Here is a tiny trained network, its code and every weight. The questions are about switching its units off for an input and a class, where a switched-off unit gives its printed mean instead of its output.

import numpy as np


def w(rows, s, z=0):
    codes = np.array(rows[::2]) - 128.0
    scale = np.full(codes.shape[1], s)
    scale[-1] = z or s
    return codes * scale


def f(y):
    return np.maximum(y, 0)


def log_softmax(a):
    a = a - a.max(-1, keepdims=True)
    return a - np.log(np.exp(a).sum(-1, keepdims=True))


def net(x, mask):
    res = np.array(x, float).reshape(1, 2) / 4 @ E
    y = f(res @ A[0][:, :-1].T + A[0][:, -1])
    res = res + np.where(mask, y, B[0][:, -1]) @ B[0][:, :-1]
    return log_softmax(res[-1] @ U[:, :-1].T + U[:, -1])


A, B = {}, {}
E = w([
[49,80,240,57],'x0',
[247,75,144,135],'x1',
],0.011)
A[0] = w([
[48,232,74,118,199],'neuron 0',
[224,58,183,176,180],'neuron 1',
[191,247,26,105,35],'neuron 2',
[221,75,152,135,72],'neuron 3',
[78,70,243,44,98],'neuron 4',
[118,89,152,111,4],'neuron 5',
[16,152,131,178,199],'neuron 6',
],0.011,0.0028)
B[0] = w([
[196,207,254,230,213],'neuron 0',
[59,232,192,225,209],'neuron 1',
[61,177,2,34,223],'neuron 2',
[69,172,168,229,189],'neuron 3',
[11,242,64,103,251],'neuron 4',
[74,224,49,88,148],'neuron 5',
[101,186,183,166,205],'neuron 6',
],0.008,0.013)
U = w([
[136,181,188,230,78],'0',
[85,180,31,73,98],'1',
[137,152,158,146,254],'2',
[201,51,172,130,83],'3',
[182,15,150,48,82],'4',
[170,11,131,35,82],'5',
],0.011)

Each question gives the input, the list of numbers given to net, and the class t.
The units are the neurons (one row each of A and B). Each row of codes is followed by its name. A weight is (code - 128) times the scale printed after its matrix; where a second scale follows, it is the last column's (A, B and U).
mask holds one flag per neuron, in row order. A switched-off neuron (its flag False) gives its mean, the last column of its row in B, instead of its output. The means were averaged over made-up inputs and are rounded, as every weight is.
A unit's drop is (log p(t) with every unit on - log p(t) with that unit switched off) / (log p(t) with every unit on - log p(t) with every unit switched off).
The circuit of an input: a set's keep is (log p(t) with only the set's units on - log p(t) with every unit switched off) / (log p(t) with every unit on - log p(t) with every unit switched off). Starting from all 7 units, units are removed one at a time, each time the one whose removal leaves the highest keep (on an exact tie, the one counted first), for as long as the keep stays at least 0.8.
circuit, biggest first: the units of the circuit, biggest drop first
most important unit: the unit with the biggest drop
top k neurons: the k neurons with the biggest drops, biggest first
drop of u: that unit's drop, to one decimal
input [-2,-3], class 2: top 2 neurons -> (neuron 1; neuron 3)
input [-6,1], class 1: most important unit -> neuron 2
input [8,-8], class 0: top 2 neurons -> (neuron 0; neuron 6)
input [-2,-2], class 2: circuit, biggest first -> (neuron 4; neuron 1)
input [8,6], class 1: top 2 neurons -> (neuron 4; neuron 0)
input [4,-2], class 1: top 4 neurons -> (neuron 4; neuron 1; neuron 0; neuron 3)
input [-6,-7], class 0: top 3 neurons -> (neuron 0; neuron 4; neuron 6)
input [-8,-8], class 0: top 4 neurons -> (neuron 0; neuron 4; neuron 6; neuron 5)
input [-2,-1], class 2: top 2 neurons -> (neuron 4; neuron 1)
input [-1,0], class 2: top 2 neurons -> (neuron 4; neuron 2)
input [-6,2], class 1: top 2 neurons -> (neuron 2; neuron 0)
input [6,-7], class 0: top 3 neurons -> (neuron 0; neuron 2; neuron 6)
input [8,-4], class 1: drop of neuron 4 -> 2.1
input [-7,2], class 1: most important unit -> neuron 2
input [-6,-8], class 0: drop of neuron 0 -> 3.7
input [1,-8], class 0: drop of neuron 1 -> 0.0
